Below are the code and all the weights of a small trained network. Each question names an input and a class and asks about switching units off, where a switched-off unit gives its printed mean instead of its output.

import numpy as np


def w(rows, s, z=0):
    codes = np.array(rows[::2]) - 128.0
    scale = np.full(codes.shape[1], s)
    scale[-1] = z or s
    return codes * scale


def f(y):
    return y / 2 * (1 + np.tanh(0.7978845608 * (y + 0.044715 * y**3)))


def log_softmax(a):
    a = a - a.max(-1, keepdims=True)
    return a - np.log(np.exp(a).sum(-1, keepdims=True))


def net(x, mask):
    res = np.array(x, float).reshape(1, 6) / 4 @ E
    y = f(res @ A[0][:, :-1].T + A[0][:, -1])
    res = res + np.where(mask, y, B[0][:, -1]) @ B[0][:, :-1]
    return log_softmax(res[-1] @ U[:, :-1].T + U[:, -1])


A, B = {}, {}
E = w([
[157,149,167,127,175],'x0',
[120,189,197,156,159],'x1',
[79,144,187,117,84],'x2',
[208,84,52,189,117],'x3',
[39,109,106,254,143],'x4',
[92,28,161,103,135],'x5',
],0.011)
A[0] = w([
[124,28,50,147,56,97],'neuron 1',
[45,141,147,186,115,118],'neuron 2',
[152,155,69,217,151,148],'neuron 3',
[143,146,74,226,254,254],'neuron 4',
[14,162,254,232,131,131],'neuron 5',
[50,98,187,167,90,124],'neuron 6',
[213,72,170,89,95,114],'neuron 7',
[143,49,54,129,87,107],'neuron 8',
[38,115,92,174,97,116],'neuron 9',
],0.0097,0.008)
B[0] = w([
[125,185,178,97,188,197],'neuron 1',
[104,250,151,88,166,184],'neuron 2',
[137,59,126,142,55,202],'neuron 3',
[244,89,163,147,2,254],'neuron 4',
[231,139,206,8,188,240],'neuron 5',
[156,137,182,184,198,180],'neuron 6',
[168,158,239,83,73,174],'neuron 7',
[169,169,220,77,164,186],'neuron 8',
[113,204,169,129,163,184],'neuron 9',
],0.0086,0.014)
U = w([
[85,142,32,90,142,24],'0',
[205,70,72,117,94,253],'1',
[212,225,185,2,199,136],'2',
],0.0079,0.0045)

Each question gives the input, the list of numbers given to net, and the class t.
The units are the neurons (one row each of A and B). Each row of codes is followed by its name. A weight is (code - 128) times the scale printed after its matrix; where a second scale follows, it is the last column's (A, B and U).
mask holds one flag per neuron, in row order. A switched-off neuron (its flag False) gives its mean, the last column of its row in B, instead of its output. The means were averaged over made-up inputs and are rounded, as every weight is.
A unit's drop is (log p(t) with every unit on - log p(t) with that unit switched off) / (log p(t) with every unit on - log p(t) with every unit switched off).
The circuit of an input: a set's keep is (log p(t) with only the set's units on - log p(t) with every unit switched off) / (log p(t) with every unit on - log p(t) with every unit switched off). Starting from all 9 units, units are removed one at a time, each time the one whose removal leaves the highest keep (on an exact tie, the one counted first), for as long as the keep stays at least 0.8.
units of the circuit, in order: the units of the circuit, biggest drop first
most important unit: the unit with the biggest drop
k most important neurons: the k neurons with the biggest drops, biggest first
drop of u: that unit's drop, to one decimal
input [-7,-6,-4,0,6,0], class 2: most important unit -> neuron 1
input [7,-4,6,6,4,1], class 1: units of the circuit, in order -> [neuron 5; neuron 4]
input [-4,0,-7,-1,-2,2], class 1: units of the circuit, in order -> [neuron 5; neuron 2]
input [2,-8,-1,7,8,3], class 2: 2 most important neurons -> [neuron 1; neuron 8]
input [-3,-7,0,8,6,1], class 2: 2 most important neurons -> [neuron 1; neuron 8]
input [-3,2,-7,0,5,4], class 1: 4 most important neurons -> [neuron 4; neuron 3; neuron 5; neuron 7]
input [-7,3,-6,0,7,-8], class 1: 2 most important neurons -> [neuron 3; neuron 4]
input [-1,8,-3,2,1,3], class 1: drop of neuron 8 -> 0.2
input [-4,2,-7,6,-2,-1], class 1: drop of neuron 3 -> 0.1
input [1,-8,-2,-7,0,2], class 1: drop of neuron 7 -> 0.1
